Here is a tiny trained network, its code and every weight. The questions are about switching its units off for an input and a class, where a switched-off unit gives its printed mean instead of its output.

import numpy as np


def w(rows, s, z=0):
    codes = np.array(rows[::2]) - 128.0
    scale = np.full(codes.shape[1], s)
    scale[-1] = z or s
    return codes * scale


def f(y):
    return np.maximum(y, 0)


def log_softmax(a):
    a = a - a.max(-1, keepdims=True)
    return a - np.log(np.exp(a).sum(-1, keepdims=True))


def net(x, mask):
    res = np.array(x, float).reshape(1, 8) / 4 @ E
    y = f(res @ A[0][:, :-1].T + A[0][:, -1])
    res = res + np.where(mask, y, B[0][:, -1]) @ B[0][:, :-1]
    return log_softmax(res[-1] @ U[:, :-1].T + U[:, -1])


A, B = {}, {}
E = w([
[137,46,186,113,144,130,144],'x0',
[190,94,193,169,50,88,183],'x1',
[201,114,185,17,40,59,96],'x2',
[136,130,122,70,170,106,81],'x3',
[151,181,26,191,23,86,28],'x4',
[153,189,55,84,42,240,84],'x5',
[255,91,49,74,144,122,93],'x6',
[141,124,181,126,141,172,15],'x7',
],0.0086)
A[0] = w([
[86,138,101,106,113,128,118,40],'n1',
[181,111,136,118,194,105,168,2],'n2',
[177,64,84,123,252,139,187,126],'n3',
[90,131,136,125,82,172,250,105],'n4',
[144,166,126,128,138,155,147,35],'n5',
[137,120,110,113,147,138,129,51],'n6',
[47,91,163,152,237,69,100,128],'n7',
[152,118,130,167,116,159,109,34],'n8',
[165,102,42,203,99,77,145,72],'n9',
[120,74,153,110,108,115,132,76],'n10',
[172,205,154,127,165,75,201,126],'n11',
[179,124,50,185,117,86,149,107],'n12',
[144,117,128,170,117,151,122,60],'n13',
[122,134,134,136,186,132,140,57],'n14',
[192,77,208,87,143,71,185,140],'n15',
[189,117,110,54,198,192,59,129],'n16',
[180,107,144,249,134,175,113,97],'n17',
],0.025,0.0084)
B[0] = w([
[159,109,156,118,143,121,141,146],'n1',
[106,127,118,68,114,125,121,176],'n2',
[108,134,137,8,133,137,130,230],'n3',
[46,127,78,96,135,132,121,208],'n4',
[138,125,117,131,111,128,126,140],'n5',
[134,113,147,144,125,131,105,139],'n6',
[24,130,89,149,126,141,134,248],'n7',
[108,125,132,140,170,120,140,143],'n8',
[178,129,80,176,139,133,123,194],'n9',
[158,134,154,132,131,139,128,163],'n10',
[87,123,141,161,127,141,129,184],'n11',
[146,123,73,153,119,131,121,190],'n12',
[108,121,137,135,131,126,135,142],'n13',
[102,118,117,106,129,111,123,164],'n14',
[155,131,254,152,130,113,136,254],'n15',
[165,129,58,84,126,130,129,233],'n16',
[78,133,185,136,116,123,132,175],'n17',
],0.035,0.03)
U = w([
[208,125,181,85,116,89,159,130],'0',
[218,115,3,112,120,130,128,45],'1',
[109,129,130,193,117,110,163,80],'2',
[81,127,103,78,130,128,165,255],'3',
],0.0058,0.0038)

Each question gives the input, the list of numbers given to net, and the class t.
The units are the neurons (one row each of A and B). Each row of codes is followed by its name. A weight is (code - 128) times the scale printed after its matrix; where a second scale follows, it is the last column's (A, B and U).
mask holds one flag per neuron, in row order. A switched-off neuron (its flag False) gives its mean, the last column of its row in B, instead of its output. The means were averaged over made-up inputs and are rounded, as every weight is.
A unit's drop is (log p(t) with every unit on - log p(t) with that unit switched off) / (log p(t) with every unit on - log p(t) with every unit switched off).
most important unit: the unit with the biggest drop
k most important neurons: the k neurons with the biggest drops, biggest first
drop of u: that unit's drop, to one decimal
input [-5,7,1,-5,2,6,1,4], class 2: 2 most important neurons => (n16, n17)
input [-6,0,-3,-1,7,-8,-8,-3], class 2: most important unit => n3
input [-3,5,7,5,4,0,3,-2], class 0: 2 most important neurons => (n7, n15)
input [-1,5,3,1,-8,6,-2,2], class 0: 2 most important neurons => (n7, n15)
input [-7,0,-2,-6,4,-3,-5,-6], class 1: 4 most important neurons => (n15, n9, n12, n7)
input [-1,6,1,6,1,8,-4,6], class 1: 3 most important neurons => (n15, n7, n3)
input [1,7,6,-7,4,7,-2,7], class 2: 4 most important neurons => (n3, n15, n16, n4)
input [4,-1,8,1,0,-7,3,1], class 0: drop of n15 => 0.4
input [-3,2,-4,6,-2,5,-2,8], class 1: drop of n15 => 0.3
input [8,6,-3,-5,1,0,1,5], class 0: drop of n11 => 0.2
input [8,-7,8,3,-2,-1,1,0], class 0: drop of n15 => 0.2
input [3,1,2,5,-4,4,5,3], class 0: 2 most important neurons => (n15, n7)
